Below are the code and all the weights of a small trained network. Each question names an input and a target symbol and asks about switching units off, where a switched-off unit gives its printed mean instead of its output.

import numpy as np


def w(rows, s, z=0):
    codes = np.array(rows[::2]) - 128.0
    scale = np.full(codes.shape[1], s)
    scale[-1] = z or s
    return codes * scale


def f(y):
    return np.maximum(y, 0)


def softmax(a):
    e = np.exp(a - a.max(-1, keepdims=True))
    return e / e.sum(-1, keepdims=True)


def log_softmax(a):
    a = a - a.max(-1, keepdims=True)
    return a - np.log(np.exp(a).sum(-1, keepdims=True))


def net(x, mask):
    ids = ['αβμπτω'.index(c) for c in x.split()]
    T = len(ids)
    res = E[ids] + P[:T]
    u = 0
    for l in range(3):
        r = res
        for j in range(2):
            rows = slice(2 * j, 2 * j + 2)
            q, k, v = (r @ M[l][rows].T for M in (Q, K, V))
            z = softmax(np.where(np.tri(T) > 0, q @ k.T / 2**0.5, -1e9)) @ v
            o = O[l][rows]
            res = res + np.where(mask[u + j], z, o[:, -1]) @ o[:, :-1]
        u += 2
        y = f(res @ A[l][:, :-1].T + A[l][:, -1])
        res = res + np.where(mask[u : u + 4], y, B[l][:, -1]) @ B[l][:, :-1]
        u += 4
    return log_softmax(res[-1] @ U[:, :-1].T + U[:, -1])


Q, K, V, O, A, B = {}, {}, {}, {}, {}, {}
E = w([
[1,89,90,102,103,141,139,176,104],'α',
[61,103,178,32,230,94,94,107,115],'β',
[131,48,157,146,153,134,167,174,44],'μ',
[56,244,139,150,158,139,143,107,33],'π',
[161,87,39,161,112,85,101,88,187],'τ',
[137,89,230,112,88,245,118,58,108],'ω',
],0.012)
P = w([
[120,111,157,149,123,112,181,112,185],'0',
[110,96,169,148,77,77,107,88,101],'1',
[157,103,132,110,98,105,73,151,109],'2',
[139,98,110,153,209,200,111,139,163],'3',
[169,98,90,78,134,165,189,119,140],'4',
[190,132,86,10,97,138,114,152,100],'5',
],0.013)
Q[0] = w([
[141,128,96,166,103,129,163,93,106],'L0H1',
[158,149,252,132,182,153,140,133,58],'L0H1',
[95,151,134,180,137,136,84,118,186],'L0H2',
[94,96,127,181,196,157,176,103,153],'L0H2',
],0.018)
K[0] = w([
[64,73,161,148,56,100,179,106,105],'L0H1',
[144,156,254,54,231,182,175,147,7],'L0H1',
[47,70,180,118,103,135,198,36,114],'L0H2',
[127,124,159,107,49,27,139,121,92],'L0H2',
],0.012)
V[0] = w([
[255,165,209,168,177,60,104,66,153],'L0H1',
[164,138,100,138,178,160,96,127,157],'L0H1',
[46,183,183,74,132,177,144,172,47],'L0H2',
[182,76,210,183,195,85,168,173,108],'L0H2',
],0.0056)
O[0] = w([
[228,228,150,131,192,28,189,101,83,10],'L0H1',
[127,162,161,187,183,102,165,105,78,41],'L0H1',
[241,47,227,136,175,71,228,159,53,230],'L0H2',
[105,27,66,150,176,131,156,3,41,251],'L0H2',
],0.0054,0.0012)
A[0] = w([
[68,200,125,171,132,106,214,105,253,3],'L0N1',
[125,175,144,94,151,97,172,93,97,99],'L0N2',
[154,165,199,171,123,115,155,79,109,49],'L0N3',
[170,119,120,114,167,152,200,144,47,69],'L0N4',
],0.0068,0.0074)
B[0] = w([
[2,206,122,78,229,161,242,112,176,144],'L0N1',
[46,95,124,136,85,127,121,120,185,200],'L0N2',
[132,72,82,121,131,206,138,161,150,153],'L0N3',
[97,85,144,147,110,84,228,66,121,252],'L0N4',
],0.0074,0.0022)
Q[1] = w([
[159,135,165,99,126,124,124,150,121],'L1H1',
[161,105,232,176,95,120,52,149,194],'L1H1',
[150,144,201,2,193,152,151,3,238],'L1H2',
[191,144,150,22,121,96,78,88,52],'L1H2',
],0.0069)
K[1] = w([
[110,149,107,101,93,113,135,71,91],'L1H1',
[101,129,193,118,127,155,125,173,103],'L1H1',
[219,131,83,103,148,79,47,16,230],'L1H2',
[182,100,133,182,254,175,108,110,198],'L1H2',
],0.0073)
V[1] = w([
[88,106,167,34,120,192,186,152,38],'L1H1',
[214,105,68,133,51,49,139,119,231],'L1H1',
[141,136,50,255,86,68,143,157,170],'L1H2',
[167,115,92,55,116,84,155,145,141],'L1H2',
],0.0062)
O[1] = w([
[37,198,153,255,131,58,128,132,134,252],'L1H1',
[159,52,173,104,200,200,103,126,53,58],'L1H1',
[137,112,9,152,95,140,192,196,48,52],'L1H2',
[115,144,118,150,162,137,97,155,94,89],'L1H2',
],0.0085,0.0027)
A[1] = w([
[161,242,161,126,143,137,115,141,153,34],'L1N1',
[254,68,141,111,126,204,104,182,119,74],'L1N2',
[75,65,157,98,137,125,155,187,119,23],'L1N3',
[137,115,121,17,170,203,152,231,160,1],'L1N4',
],0.0073)
B[1] = w([
[102,45,137,183,96,140,203,98,55,139],'L1N1',
[134,255,48,99,142,111,32,154,158,254],'L1N2',
[128,109,165,141,131,178,104,97,149,203],'L1N3',
[70,217,191,154,154,181,184,73,21,248],'L1N4',
],0.0085,0.0021)
Q[2] = w([
[97,112,195,163,123,54,127,123,120],'L2H1',
[139,148,114,172,130,105,14,110,49],'L2H1',
[94,95,215,167,76,47,66,121,58],'L2H2',
[186,147,75,4,50,85,128,132,102],'L2H2',
],0.014)
K[2] = w([
[98,107,165,133,106,106,186,45,154],'L2H1',
[116,152,49,131,137,123,145,112,225],'L2H1',
[72,148,125,195,178,136,249,86,116],'L2H2',
[170,137,123,156,206,190,78,195,182],'L2H2',
],0.017)
V[2] = w([
[73,187,149,91,180,215,152,114,68],'L2H1',
[199,75,77,126,140,128,101,116,155],'L2H1',
[105,89,171,130,48,203,121,139,122],'L2H2',
[33,60,102,2,213,69,140,204,150],'L2H2',
],0.0073)
O[2] = w([
[96,113,121,163,163,147,164,173,208,162],'L2H1',
[99,122,51,130,125,101,125,70,95,1],'L2H1',
[132,182,96,54,151,131,148,129,116,107],'L2H2',
[159,136,160,204,167,132,8,162,98,142],'L2H2',
],0.011,0.0035)
A[2] = w([
[74,170,186,160,74,104,184,111,178,51],'L2N1',
[87,128,203,167,142,81,130,173,176,34],'L2N2',
[254,151,126,74,124,178,172,250,97,136],'L2N3',
[153,172,48,91,159,151,101,119,99,2],'L2N4',
],0.0086,0.011)
B[2] = w([
[226,182,102,188,150,185,34,169,88,255],'L2N1',
[110,102,3,43,125,76,182,59,150,232],'L2N2',
[125,167,120,152,170,47,203,127,85,162],'L2N3',
[136,61,228,165,117,142,232,148,165,177],'L2N4',
],0.0082,0.0071)
U = w([
[197,95,199,140,173,183,107,138,178,121],'α',
[97,170,100,73,162,49,175,76,213,19],'β',
[169,99,35,111,168,152,128,92,107,134],'μ',
[129,248,86,187,174,73,137,176,128,74],'π',
[123,76,191,198,132,44,255,166,164,161],'τ',
[52,122,101,145,114,144,131,189,226,253],'ω',
],0.007,0.0021)

Each question gives the input, a string of symbols that net reads in full, and the target symbol t.
The units are the heads (2 rows each of Q, K, V and O) and the neurons (one row each of A and B). Each row of codes is followed by its name. A weight is (code - 128) times the scale printed after its matrix; where a second scale follows, it is the last column's (O, A, B and U).
mask holds one flag per unit, layer by layer, with each layer's heads first. A switched-off unit (its flag False) gives its mean, the last column of its rows in O or B, instead of its output. The means were averaged over made-up inputs and are rounded, as every weight is.
A unit's drop is (log p(t) with every unit on - log p(t) with that unit switched off) / (log p(t) with every unit on - log p(t) with every unit switched off).
The circuit of an input: a set's keep is (log p(t) with only the set's units on - log p(t) with every unit switched off) / (log p(t) with every unit on - log p(t) with every unit switched off). Starting from the 12 units with the biggest drops (on a tie, the unit counted first), units are removed one at a time, each time the one whose removal leaves the highest keep (on an exact tie, the one counted first), for as long as the keep stays at least 0.8.
circuit, biggest first: the units of the circuit, biggest drop first
k most important neurons: the k neurons with the biggest drops, biggest first
k most important neurons of layer l: the k neurons of layer l with the biggest drops, biggest first
which heads matter: for each layer, one digit per head in row order, 1 if its drop is at least 0.15 and else 0, layers parted by /
input τ α β μ, target π: 2 most important neurons => [L2N3, L1N2]
input π μ β π τ, target α: circuit, biggest first => [L2H2, L2N2]
input μ τ τ α, target μ: circuit, biggest first => [L1H1, L2H1, L1N2]
input ω ω τ, target β: most important neuron of layer 2 => [L2N1]
input ω τ α π μ π, target τ: which heads matter => 01 / 10 / 00
input β ω π β β μ, target τ: circuit, biggest first => [L0H2, L0N4]
input π τ τ, target μ: circuit, biggest first => [L2H1, L1H1]
input ω α α τ β, target π: which heads matter => 11 / 01 / 01
input τ π τ μ, target μ: circuit, biggest first => [L1H1, L1N2, L2H1]
input α β α τ ω, target π: circuit, biggest first => [L2H2, L0H1, L1H2, L2N3]
input τ α β α, target π: 2 most important neurons => [L2N3, L0N1]
input π β ω τ ω, target β: which heads matter => 01 / 00 / 01
input α β τ β π μ, target α: which heads matter => 00 / 01 / 01
input τ π α α, target τ: circuit, biggest first => [L0H2, L2N3, L2H1]
input τ τ τ π, target ω: which heads matter => 01 / 11 / 10
input π τ ω, target τ: which heads matter => 00 / 11 / 10
input τ μ μ ω, target μ: circuit, biggest first => [L0H2, L1H2]
input ω τ τ β, target μ: 2 most important neurons => [L1N2, L1N4]
input ω μ μ α τ α, target π: which heads matter => 11 / 00 / 01
input π τ β, target τ: which heads matter => 00 / 11 / 10
input ω π β, target β: which heads matter => 00 / 01 / 00
input α μ τ ω μ ω, target β: circuit, biggest first => [L2H2]
input α ω τ τ ω τ, target ω: which heads matter => 01 / 11 / 11
input β π π β, target β: circuit, biggest first => [L2N2, L1H2, L1H1]
input τ ω τ, target μ: circuit, biggest first => [L2H1]
input π τ τ π, target μ: circuit, biggest first => [L1H1, L2H1]
input π τ ω τ π τ, target ω: 4 most important neurons => [L1N2, L2N4, L1N4, L2N1]
input α τ μ μ, target ω: circuit, biggest first => [L0H2, L2N1]
input ω π β π τ, target α: 2 most important neurons => [L2N2, L1N4]
